Each row is followed by its class number.
[ 567 -251 -151  236 -439  440  -34 -203 -159  313  123  -38 -305   88
  402  236  119  158  336 -113  116 -390  199 -109    4  229 -321  189
 -253 -316  262  164  167  402 -311   23 -132 -266   47 -339  -30  -67
  -54] => 6
[-256  312 -175   50   31  179  -25  -40  -72  154 -250 -159   43  125
   43  -13 -203 -159  -25  -69 -124  -46 -164   45   90 -174  138 -252
 -520  381  118  -56 -201   43 -122  388   -5  295  161  411    0 -154
  196] => 5
[ 299  775 -213   73  640  186 -107 -458 -192  179 -142  479  498   72
 -121  -66 -159 -181 -184   -8   54 -720 -258 -131  -88 -101   13 -239
  -65  143   90  192  -61  278  159  121  256 -215  186   -4  -45  180
  306] => 2
[ 294  346   94    9  -57  332  275   72  165  295  230 -133 -134  140
 -251   24 -127 -248  317 -344 -116 -194    2 -266 -291   12  -66 -368
 -106  -19  428 -154 -112   86 -139  130  -39   36  117 -113  -25  201
    6] => 1
[ -17 -288   43   82   21  -10    3  -24  149   65   36  -11  -50  -71
  169 -197  178  109   37   55  162 -333  -66 -161  -55  -92  168   75
 -222  -96 -198 -158  418  103 -179   -4   84  -45   12 -358  225  121
  141] => 0
[ 315   27  306  275 -878  -38  -95 -296 -133  -10  -36  103 -548   16
    6 -148 -272  337  159  306 -468  420  284 -177 -382 -342 -182  236
   -6  -50   39  235 -149   41 -113  202 -268 -185 -424  899  -24  -99
  131] => 2
[ 412 -182  -60  408 -160  149  -18 -414 -428   24  -64 -320 -259 -120
  215  482 -187  -16  362 -228  131 -308   61 -207  -23  230 -111   66
  -36 -295  294 -261  167  227  253   18 -817 -118  355  242  142   40
   16] => 0
[ -20   29   46  118   51  163  -42   80   -5  368  237  -11   78 -383
   16  357 -183 -101  -76 -223  347  -48   49  124  -22   47 -387 -499
  152  -93  579 -160   83  275 -300  167 -159  266   33 -315 -101  101
  149] => 2
[-301  257 -267  270 -462  439 -145 -295  -68  324  120   47  -38 -442
  353  227  207   85   87 -101   74 -146 -387   38  115 -572 -154   31
 -437 -211  442 -408  -12   27   66  232 -778  359  -14 -137 -333  139
  123] => 4
[  20 -307   55   75 -478 -400   32  260  142 -196  -32 -126 -390  -28
  122  118  -16 -282   53 -172 -154  196   55 -175 -129  263  395  166
    5 -119 -327 -171  -90 -118 -106   58 -208  136  -98   40  102  160
    6] => 5
[-568  366 -215 -232  135  -53 -120  -68 -138  -17 -339   46   54  -50
  337   11  -46   55 -315  136  170  132   25  129   80 -174   60  -42
  -54  156 -202 -137 -105  124   39  351  120  218   21  375   11   34
  159] => 6
[  -9  142 -158 -142  406 -132  -81  128  -77  367   96  233  106 -212
   77  250 -188 -130 -334   65   -9  184  139 -278 -398 -151  100 -232
  -20  276 -222  169  313   -3   66  182  115   92   28   41 -549 -103
  323] => 5
[-284  -19   96 -131  546 -297 -204 -127  137  -46 -338  -16  361  -50
 -183 -263   63 -103 -111  276   87   20 -112 -178  -74  275  342 -219
  170   84 -127  -92   99   28  149  283  159  103   24 -274 -146   58
   21] => 1
[-485   49  -50  231  218   97  -46   86  133   82  -76 -361  102 -189
  -40 -139   97 -228  144  268   65  -13 -243 -259    3  -57  -26  -13
  -77 -168  232 -124  -23   16  100  351 -354  258 -112 -349  213  118
 -102] => 2
[ -30   30  -23  261   80   70 -174 -141   14  -38 -262 -160  194  290
  376  115  -71  111 -118 -170   84 -225 -342   24  369 -122   52  221
  -80 -186 -263    3  -54  435 -217 -417  -91 -137   94 -482  250  545
  156] => 0
[-681  615 -269   86  676  260  191 -641 -232  189 -172   53  -10  364
  474  126 -369  215 -111  -69  169 -253 -114  358  278 -418  440  359
  117  189 -287 -387  -75  -74  129 -429  309 -428  156 -164 -102  198
  237] => 3
[ 403   20  -18 -105  213  182 -187 -126  -26  382   81 -253  176   33
 -489 -114 -370 -251   99  -49 -191    8  -54 -269 -466  278  -56 -277
   87   86  265   18 -272 -124  243   66  -11  -13  277  273 -216   62
  246] => 7
[-337  -64  165 -140 -222 -149 -139  233   25 -338 -381  -92  -59   20
 -112 -454 -218  215  -38    5  257 -234 -467  -42  -11 -117  -57  137
  320 -129 -108 -303  154   19   84 -155 -308 -210 -416  356  312  197
  135] => 2
[ 192  -82  -69 -192 -394   51 -443   21   49  -81 -771 -174  180   52
  840 -131   86  153  -61   28   98 -329 -275   96  186  -21  -25  186
 -170 -126   -9  -24 -114  -61 -111   97 -224  226 -382  -59   46  119
  -24] => 4
[-473 -492  129  -45   18 -277  -71  446  231 -156   56  -90   17   64
 -264   -9 -165 -173   62 -192 -298 -192  130  -61   -7   29  344  210
 -110  -74  209  -74  -35 -132   70 -107 -577   65 -680  149  291    2
 -160] => 3
[ 107  300  -50 -132  198  130  239 -195 -490  152  362  -70  203  112
 -474  212 -276 -307  115  -36   58 -177  528  167  -42 -453 -170 -174
 -411  -32  377  469  158  171 -263  200  279  132   82 -110 -219 -314
    1] => 4
[-220 -277  217  146   35   66  362 -180  -95   80  599 -237  -13   35
 -180  124 -431 -254  392 -213   96 -150   -3  185  -39 -145  129  178
  -87 -376  -18 -178 -157   33   92 -247 -183  -83   21  118   36  350
  418] => 7
[-311   67  -93 -106 -467   43   89  342  149  -89   -6   12 -373   -3
   49  -39  152 -274 -125  -74  175  177  -65  122  103 -219  239 -391
 -137   47  152  152   33   49 -168  147  -46  213  336  185 -336 -183
   27] => 2
[ -74   79    9  150 -215 -409 -110  219   -5 -194 -276 -291  115  -40
  -97  -89  285 -121 -207  141  193  367    2   18  -18  208 -201 -249
   49   21   62   59  252 -133 -223  433 -212 -132   10 -116  118   90
 -359] => 5
[-589   83  127  -56  122  -18  -62 -132   -7  189  -21  -83  223 -459
 -152  -13  289  -67  -15  -81  -69  141  351   -6  114  -68 -117 -177
 -182  486  318   87  119  -52 -113  360 -118 -120 -425 -267  -92  -67
 -262] => 5
[-476 -168  110  447 -120 -184  -78  157  364 -307   80 -155  166  -66
  -77 -377   63 -190   33  445 -133 -129 -297 -129 -321  -89 -392 -225
 -211 -125  224   17 -161  219  203  183 -484    3 -408  244  283  300
 -263] => 7
[ -82 -214  200 -154  -80 -112   23  -42  138 -154  -54 -126  -83   56
 -286 -143  -57  -81   32    9  110  -10  169  -38 -226  135  147  111
   90  -14   98 -298  171 -115 -105   68 -180 -217 -122  125  -12  -19
 -118] => 2
[-334 -357   79   46  -31 -514  -11  491  187 -418   32 -399   34  -15
 -619 -231  -19 -333  -60   72   68  337 -235 -265   89 -131 -424 -187
  137 -216  124   92 -286  301 -228  -49 -410   54 -275   34  259  330
 -236] => 4
[-314  161 -139  253 -262  116   -9  -43  -52  543  348  -11  -38 -240
  186   64 -114  -74  -54  188  -27  -99   -1  297   66   98 -357    6
   29 -106 -109  -85  142  321  -63   77   83   -9   10  109 -369  234
  362] => 0
[-418  524   90  -13  559  199   74  111   29  116  487 -240  195 -135
 -281 -356 -247  213 -232  -40  136   67 -194 -164  193 -517  -41   75
   60  -14  640  113 -625  -79 -396 -151 -346   21 -116   13   47  -10
  -18] => 5
[-757  -90   75   67  -50 -112  140  290   88  -80  164  -55  -37  -58
 -591 -200  233 -273   72  174  134  167 -105 -457 -155   12  -74 -519
 -290 -463  487 -530 -155  213  103  428 -251  335 -143 -137   21   40
 -277] => 5
[ 729 -402  -55   77 -537 -160   27  154 -382 -102  -94  212 -203   71
  116  308  -61 -274   51   72 -106  358   49 -320 -114  165 -504  -45
  120  -33 -169  -48  184  123   49 -138  328 -119  107  239 -290 -195
   86] => 4
[ 190  121 -139   47  -85 -161 -145   72 -191   24  -93 -141  -53   19
  322   53 -206  167 -549  180 -187  357  -31  -49  -84 -538  -24  116
  -79  -62 -114   69   95    1  -32  211 -252  201  -88  250  -98  186
  315] => 1
[ 392 -767  141  -89 -618 -295 -188  226  393 -201  -38  -42  -34 -150
 -101   61  101   56 -214   13  -11 -118 -201  108  -39  110 -179  -23
  -22  172  -99 -125  439  127 -259   11 -397  225  446  122 -306  359
  -39] => 6
[-186 -285 -116 -147 -500   -5  196   92 -214 -139  305   48 -225 -141
   28  281   70  -10 -116 -493   80  393  -88  234  215  148  225 -386
 -271 -243  116 -604   -9   50 -139 -210 -140  373  -31  -89   62   87
   69] => 0
[ 550  -50  395  -56  -82  481  217 -228  257  424  542 -313   60  -24
 -260   23  119  -11  342  -45  102  104  450   52  148  189 -366 -397
  118 -578  311 -828 -398  135  180 -121  364   52  786  -14 -170  309
   59] => 0
[   6  -21  -96  115  389  125 -103  111  -48  224  139   33  130  -60
   57   69 -365    7   17  -47 -263   87  192 -130 -249  -96  -50  150
   64  -74  200  202  -80  109  213  192 -180  134 -240  200  -65 -322
  215] => 5
[ 125   95  -72 -282  506   69 -117  -16  119  254  -94  130  237 -267
 -253  117 -124  -26 -351 -203  101  -56 -221  332  -16  100  -97 -417
 -164  623  247  -61  161  -43   28    7   82  -88  286  137 -327 -130
   67] => 7
[-211  340  130   60  126   67 -111  104  -78 -219    8 -227  132  251
 -364 -201   94 -132  -58   26  164  201   75   54 -286  310 -112 -116
  258   32   73  113  -11  -51  135  530   -1  -79   89  232  342  -17
  -12] => 6
[-125  261 -103  -96  154  -17  179   51  354 -199  361    1 -110 -130
 -326  153 -193 -337 -106 -101  -41 -294   44  246 -196 -335  239  237
   64 -236  164   21  -87  186  256 -239 -351  104  845  396   78  245
   11] => 7
[-153  -81   46  -32  182 -121   44  180   -5  226   22  -70  -20  -31
  -54 -136  -89 -310   74 -123 -123  122 -149 -280   89   77    6 -122
 -222   13 -111   93 -181   65 -194  180 -157  228 -703  160  -50  326
   54] => 5
[-146  299 -149   -6 -234 -243  -82  330  108  153  -40  188   53    4
 -168  -67  -52   34  -96  -91 -132 -312 -119 -124   25 -271  108  325
   64  190 -252  273 -171 -189 -113 -105  196  -38   58 -109   20 -213
  186] => 1
[ 207  160  -69   74    6  475  -65 -208  -86  304    6  -68  -45  103
  210  370  -22  357  244 -330   39 -237   59   36 -110   -5 -371 -184
 -471   93  269 -218  -46   62  -75   98 -502   16 -248  465  270    5
   12] => 5
[-129  -91 -290   -7 -292 -204  123  -91 -138   68 -472 -206 -124  379
  675  113  -71  -16   49  114 -210 -147   43  212  256  243  470   -6
 -272  107 -662 -158  183 -218   10 -164  376    5 -166 -193   54   83
   55] => 7
[   3  259 -280  -50  120  206  499 -406 -158  137   77   97 -495  394
  276   56 -135 -137  253 -121   45 -148  715  122  -37  255  648 -375
 -712  299 -109   83 -182  -33  -78  193  510 -450   65  357 -103 -510
 -408] => 1
[-553 -222  248  234  307  257  131 -143 -196  149  214 -213  -69  316
  -42 -104   69  -14  271  247  316  447 -435  102  242 -209 -329   -5
  -39 -647  238  116   86  306 -270 -247  -84   50 -651 -501  -81  431
   25] => 3
[-253 -167   80  264   -5  -27 -147 -281   92  141   56  -80  -85 -108
  306 -371  211  195   94  197   -9  116 -158 -111   60  -70 -235   47
  -18 -132 -145 -189   54  202 -136 -129  -66 -129 -648 -151 -150  262
   18] => 6
[  30 -214  159   39  134   85 -357 -100  173  205  -55   16   70 -488
   55 -111 -144  203 -436  -48  424 -174 -726  361  161   33 -165    3
  -79   20  416   -1  188  131 -280 -148 -629   -7  -96  277   79  429
  169] => 1
[-535  819  108  -73  106  204   -4 -113 -507 -247  220 -256 -227  265
  138  -83   33  -35 -210    0  -23  102  411  174  342 -513  -66  131
  -21  213 -129   89 -325  128 -194   46  389  161 -355   87   75  173
  -31] => 6
[-332 -158  102   45  483 -351 -235  216  223  -75  -93   44  497  237
 -205 -505  273 -107 -187  288   46 -261 -209 -196 -262  246  157 -131
  197 -128 -239  286   35 -287  239   69  416  134 -295 -572  175   99
  -33] => 4
[-319  128 -174  239  108  105  232 -127 -127  -28  131   79 -241  444
 -261 -156 -234 -353  153   37 -413 -381   86 -374  -61  -74  317 -102
 -338  114  228 -137 -386   -3  104   56   51   -1  -39  406  218  -15
  -86] => 0
[ 261   68    9  203  116  163  -83 -683 -392  -19 -169 -376 -384  416
  -46  199 -439   58   55  133 -382  145  320 -144  116 -145  369  -84
 -691  -41   15 -286 -213  262  -91 -213 -296  190 -223  707  193  -70
  -44] => 2
[ 350  165 -165  -50 -145 -166   75  185 -224  264  -24   -7  -72   41
  311  -25 -551  135  -56 -131 -161 -245    2  166  -15  294 -200  -17
  -22  -86 -192 -277  -30  135 -290  339  114  212 -559  232   25  375
  140] => 2
[-265  190  115   76 -222  169  -37   40  132  101  212   21 -228  -57
 -124   23  -55 -351   24   -5  -66 -129  329  -39 -148 -251  140  -19
   -6  -95   52  -53   44  180  131  184 -199  150   84  437 -107   42
  173] => 0
[-361   -3  -98 -229  225   73  -92 -255  -24  424  -94 -110  -25 -163
  116 -121  110   40   17   78  -22  -48   96  -91  -55 -114   76  313
 -102 -172 -276 -146  230  146   70   42   21   70 -371  -50 -175  149
  327] => 2
[ 122 -141 -124  273 -630  279   93 -121  203  283  122  -34   47 -171
  141  -62  384   87 -108   64   84  274 -121 -122   -7  230 -478 -217
  -59 -534  251 -488 -315  115  357   39 -123   57  452  -61 -109  115
 -221] => 6
[-215   99  -11  -18  190  -73  105  105  -12  244   29 -234   -2 -193
  231 -131   -9 -386 -122   49   93  208   36 -234  188   55  215 -146
  -17  230 -314   29   54  126 -341  -18  495  149  -19 -442 -266  -22
  198] => 5
[  60   37  154   49   16   21  125 -173 -104  159   61  -38  100  336
  521    8  -88   25  185   64 -205  -18  103  293   76  253  370   29
 -186  -73 -428  -15  136   79  -60 -108  622 -177  -77 -285 -173  266
  333] => 3
[ 102 -102  -15  245   69 -464 -451  408  -14  106  -64  105  -89 -392
  249   -7 -242  -28 -353  -33 -102  383 -504 -119  -92  167 -182   15
  517   79   56   43 -254  -38   88 -209 -173 -132 -199  187 -296   23
  361] => 3
[ -63  -41   23  289   -7  522  343 -511  256  318  184  -36 -281  374
  275 -201  232  439  641 -116 -194 -342  114 -327 -272 -318   19  283
 -443 -350  194  -59   -8  171   -2  -56 -315 -157 -241  -65  108   13
 -134] => 1
[  22 -142 -135 -121    1 -100  336   36  155  430   78   58 -346  521
 -126   24 -478 -191  -89 -116 -125 -152  185  108 -182  103  145 -208
 -260  127   67  249 -361   -6 -191 -412  499 -234  221  422 -529 -276
  -14] => 1
[  61   95 -154  -53  284   71   21  126   -4  193  -60   23   12  165
  348  200 -234 -208   98  -99 -334  -48  408  -19  131  132  337  203
    8   34  -77   86 -187  -32   90  187  -56   77 -375  157  -14 -112
   15] => 3
[  75  189 -206  -45  101   68   16  164 -210  -12  -56  362 -485  261
  290   15  -61 -405   -8 -217 -288    7  151 -279  -80  -68  487   -7
 -412  206   79  136 -193  -75   11  138  371   26 -133  368  -78 -288
  -41] => 6
[-434  266  315 -302  255  557   95 -305  165  -22  144  -22  106  629
 -449  -68   58   18    2 -241   81  -57  183  532   76 -223  240 -722
 -231  170  167 -217 -246   -4  222 -434  569   36   97  -80 -247 -140
   87] => 7
[ -16  171 -152  123 -192  214 -115 -250   45  394 -312   61  -53 -417
  427 -265 -276 -145  -39  204  375 -261 -245 -178  -14   40    8 -202
 -325   39  399  -38 -271  288 -304  309   47  -43  378  286  -56   10
  -30] => 7
[-588  179  159  -73 -218   76   83 -350 -178  116  -63 -237 -179  254
 -242   10  160  -97   72 -178    7 -113  423  236  303  -37  421 -502
 -563  274  -70  161  163  260 -190   -1  153  -58 -160   14 -211 -188
   31] => 6
[ 255 -278 -198  -47  224  -73   45  236  122  366  182   39 -320 -325
  270  604  196 -480 -175  119  286   48  389   20  206  210  151 -159
  -40 -456 -208 -113  429  341  244    1   61  317  728 -138 -524  -39
   16] => 4
[ 152  177  110 -154   27   95 -170 -205  107   64  -22   95   29  -79
 -467  -28  -94 -111  -53 -236  -23  -27 -179  161 -108   52  344 -420
 -258  399  204  166   26  108 -266   81   24  144  233   63 -246 -231
  249] => 4
[-333  309 -129  -46  234 -195 -152  298 -318  -92  -35  -59  -99  123
  -99  -31  -47 -162 -284  186  128  209   72    5  132  -89  -25 -197
  161  134  -19  208 -281 -174   -5   78  307  129 -186   77  -18 -364
   43] => 7
[ 652 -346 -292  193 -363  170  101   -6  135  530   11 -414 -608  385
  212  180   53 -173  178 -235  -47  -87  215   65  -10  466 -353 -134
  -94 -480 -155 -217 -300  206  178 -135  209   47  448  177 -201   -5
   64] => 6
[  46  213   78 -126 -178  153  114  136  -26 -143 -146  -81 -112  311
 -427  -93  -75  -47 -121 -306  -57  200   45  -99 -154    5  -88 -416
 -131  509  404  112 -315  -82 -184  223  118   56  306  336  -55 -405
 -207] => 5
[-159   40  142 -179 -206  100  -81  157  165  -50   23  169  136   49
  109  -51   12  -36 -203 -255  172 -300  -56  194  174  181 -120  135
  324 -159  119  -44 -242  300  -64 -338 -111 -126  -92  268  -20  205
  137] => 3
[-194 -120  113  -46  190  -96   22  -77   71  143   97 -217 -219 -236
 -319 -153   30 -114   -1  190  -82  227  -68 -284  -15   -5  261 -142
 -288 -154   46 -323   28  128  -74   39  -69  305 -168 -188 -119   49
  -11] => 2
[ 184 -101  -63 -207 -109 -116  111  294  -25   65  -39  -83  -64  -40
 -205   78 -197 -221  -91 -219 -213  432  -16   67  -74  143  137   96
  111   86  -42   41  -41  -85   19   72  197   88  173  -19  -69 -185
  187] => 3
[  66  -50 -193 -138  288  223  105  166  385  254  -13  493  423  262
  -77 -115 -156  235 -295 -367   94 -321 -206  -62  -94   -7 -159  222
  501   66  284  383 -131   74 -113 -586  399  -57  480 -497 -238 -358
 -121] => 6
[-191  -84  -45  262 -177  -14   51  -10 -118 -207   54 -166 -529  293
  120 -261  208 -341   75  391  153  180  246 -239  243 -166  343 -177
 -136 -241 -288  143 -160   23  -85  196  175   10 -369  -65   90 -119
  -92] => 1
[ 249 -226   69   14   -4 -211   28  -33  -55  414   46 -113 -182 -204
   27  -78 -256 -132   28 -203 -314 -402  204 -379  -58   80  232  159
  -41 -355   58 -241 -130  -14   53 -233  -28  214 -450   36  138  -52
  352] => 5
[-267 -250  -71  -48  272 -185   -7   40   93  100 -115  107  -33  113
 -113    1   20   -1 -242  140   90 -350 -379 -161 -281 -295 -189 -415
 -421   15  -84  -76  229  271  161   36   -9  258  -55   24 -229  177
  244] => 6
[  17 -499  -51   16 -581 -262   16  171  144 -287   44  -60 -213    0
   46 -137  139  -35  121  307 -166   75 -151  -99  180  -66  429    5
 -513  -95 -114  -10  108 -122 -200   33 -279  291  332  396   63   16
 -131] => 6
[  80 -156   32 -104  -20   71  163 -288  -73   29 -192 -198 -258  330
  139   52  214  202  263  -57  -20    4  360 -185  104  321  281  124
   89 -176 -239  -95  -21   84   -8   64  206   22  256 -269   22    0
  -77] => 2
[ 181 -740  256  421 -160  -32  301  297 -168 -239  725  171  -92  436
 -609 -187  -44 -189  144  -67  223   -4 -208 -279 -168 -195 -724 -117
   81 -577  -84  -19  377  373 -145 -359  177  100 -432 -261  142  381
  -58] => 6
[ 158  238 -193 -211 -274  158   56   31  -89   -7  408 -132  -74 -110
   54  174 -339    8 -313   34   23  -27  466  213  -37 -439   33  197
 -127 -369  -75 -434 -101  185  -78  -80   99  403  478  418  181  101
  233] => 2
